In the rows, zero is written as 128.
Each row is followed by its class.
[122 110 122 186 113 175  92 148 158 117  79 143 154  93 111 128 141 144
 139 151 100 157  74 115  50 102 160 147 111 122 168  99 155 117 130 172
 146] | q135
[ 96  56 137 132 110 169  89 157  86 126  72 153 166  99 168 127 149 182
 111 151 146 107  86 116  68  66 152 162 152 102  88 117 139 139  93 164
 103] | q998
[103  77 104 116 117 119  94 147 129  98 114 158 108  78 118 108 145 108
 131 119 215 189  44 134  89 173 138 126 170 148 135 130  79 146 142 128
 167] | q472
[143  81 126 124 124 123 137 153  77 160 110 120 136 144 161  99 123 112
 145 137 186 136 178 180 131 148 100  93 119 126 127 144 137 128 134 103
 130] | q472
[154 130 108 101 136  98 103 141 140 114  99 127 139 138 103 160 142 108
 103  96 177 162 102 136 133 163 105 125 111 168 155 140 106 159 194  62
 121] | q431
[120 102 113 125 137 161 127 134  83 145 125 145  88 129 142 170 150 104
 133  99 163 127 173 137 132 127 133 133 141 147 111 116 104 182 100 110
 137] | q951
[109  58 132 190  81 188  64 154  94 140 116 143 139  96 109 139 172 156
 118 137 158 152  70 176  52 105 165 134 117 113 130 126 139 128  66 160
 129] | q998
[ 95 146 132 142 107 129 131 166  93 160 134 129 120 118 102 114 138 106
 178 184 170 132 163 126 133 130 107 106 103 133 124 124 133 145 126 153
 121] | q998
[114  91 149 144 122 170 165 122  87 130 133 142 203 122 134 129 151 166
 123 159 115 115 132 125 143 119 114 141 114 137 147 120 162  95  89 125
 156] | q951
[140 105 108 128 166 135 162 127 159 129 102 112 136 144 160 176 111 175
 137  82 118 122 140 129 144 118 172 159 126 106 150 138 132 128 143 126
 122] | q714
[106 125 106 117 116 110 112 123 100 117 117 166 165  96 101 124 151 128
 112  65 163 122 141 139 141 114 136 154 152 149 109 116 123 123 131  98
  85] | q431
[114 151 113 106 109 128  88 133 123 140  75 151 104 103  97 182 140 136
  24 117 171 123 125 154  56 120 149 146 100 167 112 105 112 134 136 114
  94] | q987
[106 110 141 130  94 122  85  99 118  90 114 126 150 160 153 135 126 135
 137 105 155 130 104 123  99 118 152 151 137 116 111 127 110 138 104 132
  97] | q883
[106 172 139  87  99 129 169 103 120 162 135 102 168 131 116  75 117 128
 111 122 109 122 142  98 196 117  65  92 137 161 107 112 161 113 138 126
  98] | q431
[139 116 130 113 120 160 110 139  96 155 144 128 143 144 101  87 145  98
  89  93 178 118 154 166 124  93 103 127 122 155 137 116 102 162 135 105
 147] | q431
[170 125 110 123  92 152  40  95 134  95 110 110 126 150  97 176 139 166
 135  93 119 113  53 152  34  81 157 100 145 101 107 138 150 148 110 106
 121] | q951
[103 146 127 161 103 122 145 104 168 108 131 158 131  96  98 151 121 145
 127 117 114 155  73 115 108 145 148 153 144 111 131 141 144  79 137 152
 111] | q135
[ 87 147 140 140 150 112 163 103 135 101 129 127 113 142 139  83 133 114
 154 103 117 113 183 120 167  97 130 111 146 137  89 110  94 110 120 115
 139] | q531
[123 132 125 113 115 106 124 117 133 146 145 104 116 136 124 141 153 119
 134 104 148 142 107 137  85 156  94 118 145 119 113 160  97 150 173 123
  89] | q472
[133 130 129  98 123 130 179 137  79 139 127 121 158 148 179 148 113 113
 185 175  88 110 222  92 197 124 121 140 129 133 121 124 145 146  96 135
 152] | q714
[149 153 144 105 135 148 191 122 128 136 149 169 146 157 168 108 103  84
 146 190 110 137 176  82 153 128 127 185 101 130 147 111 104 114 141 108
 118] | q883
[ 99 123 123 130 140 166 164 131  63 147 129 156 110 137 166  86 104 134
  81 122 183 118 167 167 137 151 139 193 111 169 114 116  74 109 128 171
 102] | q883
[121 187 129  58 147 104 128 135 141 144 145 139 168 111 108  93 138 124
  39 118 137  88 138 104 152 121 115  87 133 124 124 144 129 131 147 122
  99] | q531
[101 137  93 170 100 134  82 143 147 150 138 110 119  89  81 137 174 136
  78 125 144 122 103 108 109 134  85 146 132 164 112 100 134 134 119 141
 143] | q714
[144 149 116 101 162 110 121 112  70 169 163 125  36 180 148 218 124 134
  20 114 156  98 179 189 103 160 128 127 124 142 132 143  90 166 128 103
 121] | q951
[ 88 132 154 107 104  96 121 110  82 125 150 146 141 169 128 108 142 118
 145 126 172 111 166 126 146 125  98  92 166 126  80 136 120 135 121 100
  85] | q951
[163 144 126 123 104 143  82 143 118 112  78  91 137 122 133 134  96 103
 252 114 125 140 111 117 163  55 173 134 131 110 136 103 152 164 155 127
 146] | q431
[144  98 149  92 112 132  71 106 109 120 105 111 165 222 114 130 128 147
 141  57 192 116  79 149  70  70 163 124 154 127 153 108 136 180  89 127
 118] | q472
[113 133 115 115 133 165 167 107 152 175 131 120 135  94 144 153 141 146
  82 103 100 129 140 115  89 134 127 182 120 131 168  98 119 131 127 183
 118] | q135
[106 142 122 160  98 127 111 131  74 141 122 117 124  98 115 176 172  84
 196  96 129 132 184 149 112 122 137 135 111 124 140 130 114 162 144 130
 106] | q951
[130 163 111 147  99 114  99 108 145 119 129 136 134  80  78 108 138  96
  64  83 120 129 140 124 102 113 113 113 121 126 121 124 109 117 145 101
 133] | q135
[ 71 123 119 137  71 122 109 136  70 122  77  89 126 128 123 164 137 100
 229  80 141 124 135 101 119  81 111 144 141 136 127 117 161 202 118 194
 153] | q883
[108  93 140 182 113 132  97 165  69 127  82 129 145 138 110 144 137 138
 140 141 156 123 112 147  88  83 127 128 118 135 144 119 155 145 126 137
 170] | q472
[111 139 135  98 104 141 167 139  72 182 136 144 170  74 149 157 154 101
 135 131  87 120 188  82 168 107 112 142 132 107 139 124 142 156 134 128
  96] | q951
[121 111 123 158  97 206  84 155 113 169 108  96 168 115  89 149 154 169
 120 157 144 116  73 147  13  99 132 142  84 138 189 101 161 163  98 213
 156] | q472
[116 104 125 202  87 161 131 154  94 141 142 140 142  98 116 152 144 138
 141 171  93 130 132 124 150 110 125 163 127 125 117 130 167 104  86 147
 167] | q714
[100 127 137 139 109 174 102 131  82 125 128 126 170  91 136 120 145 148
 108 180 129 103 122 115 105 116 140 140 113 139 143 100 131 129  84 178
 150] | q951
[ 90 184 105 175 176  75 181 131 180 104 132 177 102 103 103 137 150 106
 152 131  89 148 144  93 142 162 148 138 126 140 147 129 131  83 165 120
  93] | q531
[ 96 112 125 140 131  82 152 130 117 143 131 142  83 130 168 156  99 158
  67 130 160 141 152 124 181 200 117 119 116 132 113 155  77 126 150  86
  51] | q417
[137  95 120 125 138 168 177 125  98 156 138 153 144 117 141 125 126 153
  77 143  95 122 170 156  82 113 161 180  98 139 170 115 126 115  84 159
 137] | q987
[ 67  85 149 166 129 164 105 127 101 117 143 158 183  90 116 189 192 193
 123 154 137  97  85 146  76 100 157 168 147 113 131 108 162  97  76 158
 157] | q951
[ 75  97 121 143 107 125 126 144  98 123 110 145 127 128 115 103 135 162
  84 136 137 141 116 115 114 136 106 108 139 162 130 122 112 149 105 158
 137] | q531
[103 132  97 120 160 105 128 160 100 138  96 151 121 120 143 173 143 129
 111 139 161 114 176 121 107 178 141 151  88 172 173 114 103 167 137 133
  79] | q417
[110 115 119  88 133 129 180 130 105 152 126 168 171 144  97 123 141 191
 100  89 117 157  87 141 111 133 142 163 133 165 189 121 118 115 152 159
 100] | q531
[134 149 152  71 161 138 156 126  98 132  99 108 147 156 190 110 106 128
 155 145 111 112 194 132 182 101 166 113 113 137 139  99 110 130 121 134
 141] | q531
[136  73 134 136 139 149 138 116  75 129 154 157 152 172 142 151 163 175
 105 113 118 138 101 155 118 155 128 149 151 144 125 156 127 124 104 111
  96] | q951
[101  97 138 165 119  90 109 122 126 108 131 127 123 172 147 130 127 161
 117 150 131  98 120 115  90 121 111 126 131 112 131 139 132 135 113 121
 100] | q417
[101 150 111 118 111 130 165 105 142 151 133 164 126 104  96 139 118 148
  50  93 136 122 118 107 129 107 107 169 145 149 120 101 126 111 141 114
  95] | q431
[123  95 112  77 144 116 132 122  93 115  98 128 105 112 182 196 107 198
  78 103 124 115  95 148 120 144 160 147 142 123 119 158  87 144 151 122
 111] | q417
[112 107 135 123 170 150 193 127 103 156 105  92 131 161 174 165 123 185
 132  96  88 138 178 151 186 127 147 134 116 149 132 125 102 125 152 130
 135] | q714
[125 120 114 125 143  87 123 121 154  97  83 124 115 184 124 163 146 127
 100 101 154 135 115 156  62 159 127 102 113 153 174 144 143 138 132 119
 133] | q531
[119 113 122 161 165 166 172 151  95 160 128 105 120 110 153 138 161 130
 184 148 107 131 138 146  98 133 119 177 115 146 150 123 114 135 159 179
 154] | q472
[ 94 105 129 139 189  87 156 134 111 109  83 146  99 192 136 125 145 115
 145  54 158 121 182 156 133 115 150 112 150 157 102 143 146 145 128 108
  89] | q987
[ 97 114 140 132 164  93 151 123 147  89  70 138 135 151 126 140 141 125
 142  79 141 133 108  91 145  89 147 164 148 161 126 105 145 132 138 105
 133] | q987
[ 91  67 139 117  66 125 182 132  47 170 153 169 151 154 134 139 120 117
 117  90 120 159 149  96 158 110  97 161 155 119 161 145 141 183  92 147
 124] | q883
[ 91 180 126 124 111 115 137 115 102 160 137 127 159  99 110 115 163 130
  23 103 103 102 147 137 116 126 114 158 124 160 128 118 117  87 151 155
  86] | q714
[123 166 149 172 142 124 155  82 176  95 113 144 116 192 105 126 103 167
 127  99 104 132 126 141 114 116 179 127 110 133  84 143 128  71 131  98
  33] | q987
[118 109 129 154 158 110 149 133 141 124 107 101 160 158 136 134 123 191
 171 137 111 139 114 102 147 115 102 170 114 149 152 103 114 132 195 113
 115] | q431
[110 143 115 164 140 131 109 114 106 118 125 104 108 130  96 140 138 140
  76  72 121  90 147 139 114 100 150 142 116 157 113 125 134 152  78 155
 126] | q987
[ 70 148 149 130  99 154 148 131  76 137  88 147 137 139  99 182 133 181
 141 138 136 133 102 122 125 106 142 136 121 156  92 121 136 127 114 160
  86] | q998
[141  65 135 188 113 206 108 149 121 147 129 134 190  84 139 180 185 166
 146 153  46 141 107 127  78 108 141 168 116  93 139 139 161 133  95 156
 138] | q135
[101 102 121 125  82 151  85 139 132 101 107 126 108 107 130  93 124  86
 207 123 154 173  81 109  87  98 143 117 153 112 126 121 103 174 138 161
 169] | q883
[123 130 105 178 160 112 148 110 116  98 104 182 106 149 106 140 124 152
  54  73 110 137 140 154 105 151 147 141 132 161 113 146 114  93 136 105
  91] | q135
[100 137 121 149 113 125  83 163  97 136 141 122 159  72 101 132 135 157
 124 182 116 112 117 112 119 100 119 142 121 124 141 111 128 147 149 158
 153] | q431
[ 81 128 153 137 131 118  77 147 125 129 159 109 149 123  87 164 164 169
 108 141 167  86 115 150 117 110 121  84 113 110 124 143 123 146 125 111
 151] | q417
[121 141 126 102 169 129 144 116 184 130 121  79 170 133 126 182 151 144
 225  89 112 138 130  95 106 117 160 167 112 114 210  97 116 175 161 171
 151] | q135
[103 101 126 118  74 134  74 126 114 110 120 118 103 121 132 110 116 133
 105 105 178 112  84 124  84 112 123 115 147 114 100 150  80 178 119 143
 110] | q417
[117 102 127  85 137 123 159 133  89 147 115 151 176 135 159 158 151 144
 138 134 107 144 198  95 176 165  94 119 140 154 101 124 124 156 115  98
  95] | q135
[ 96 111 135 112 140 106 118 106  78 113 145 139 137 156 156 110 135 142
  86  95 139  90 155 132 143 100 125 152 179 141  90 118 107 145  99 127
 109] | q431
[ 77 136 151 106 132 128 179  93  86 145 132 128 166 198 143 163 141 177
 132 134  91 115 192 126 118 151 110 119 130 163 128 115 145 135  82 172
  89] | q135
[147  57 147 155 124 139  66 160 131 105 102 136 228 115 121 180 196 157
 168 157 142 136  56 133  50 103 138 159 118  94 159 139 152 133 141  92
 154] | q472
[123 139 107 142 130  80 139 151  92 110  95 151 146 139  99 110 126 125
 120  92 181 125 165 136 180 157 101 130 107 173 118 145 116 121 159  89
  95] | q531
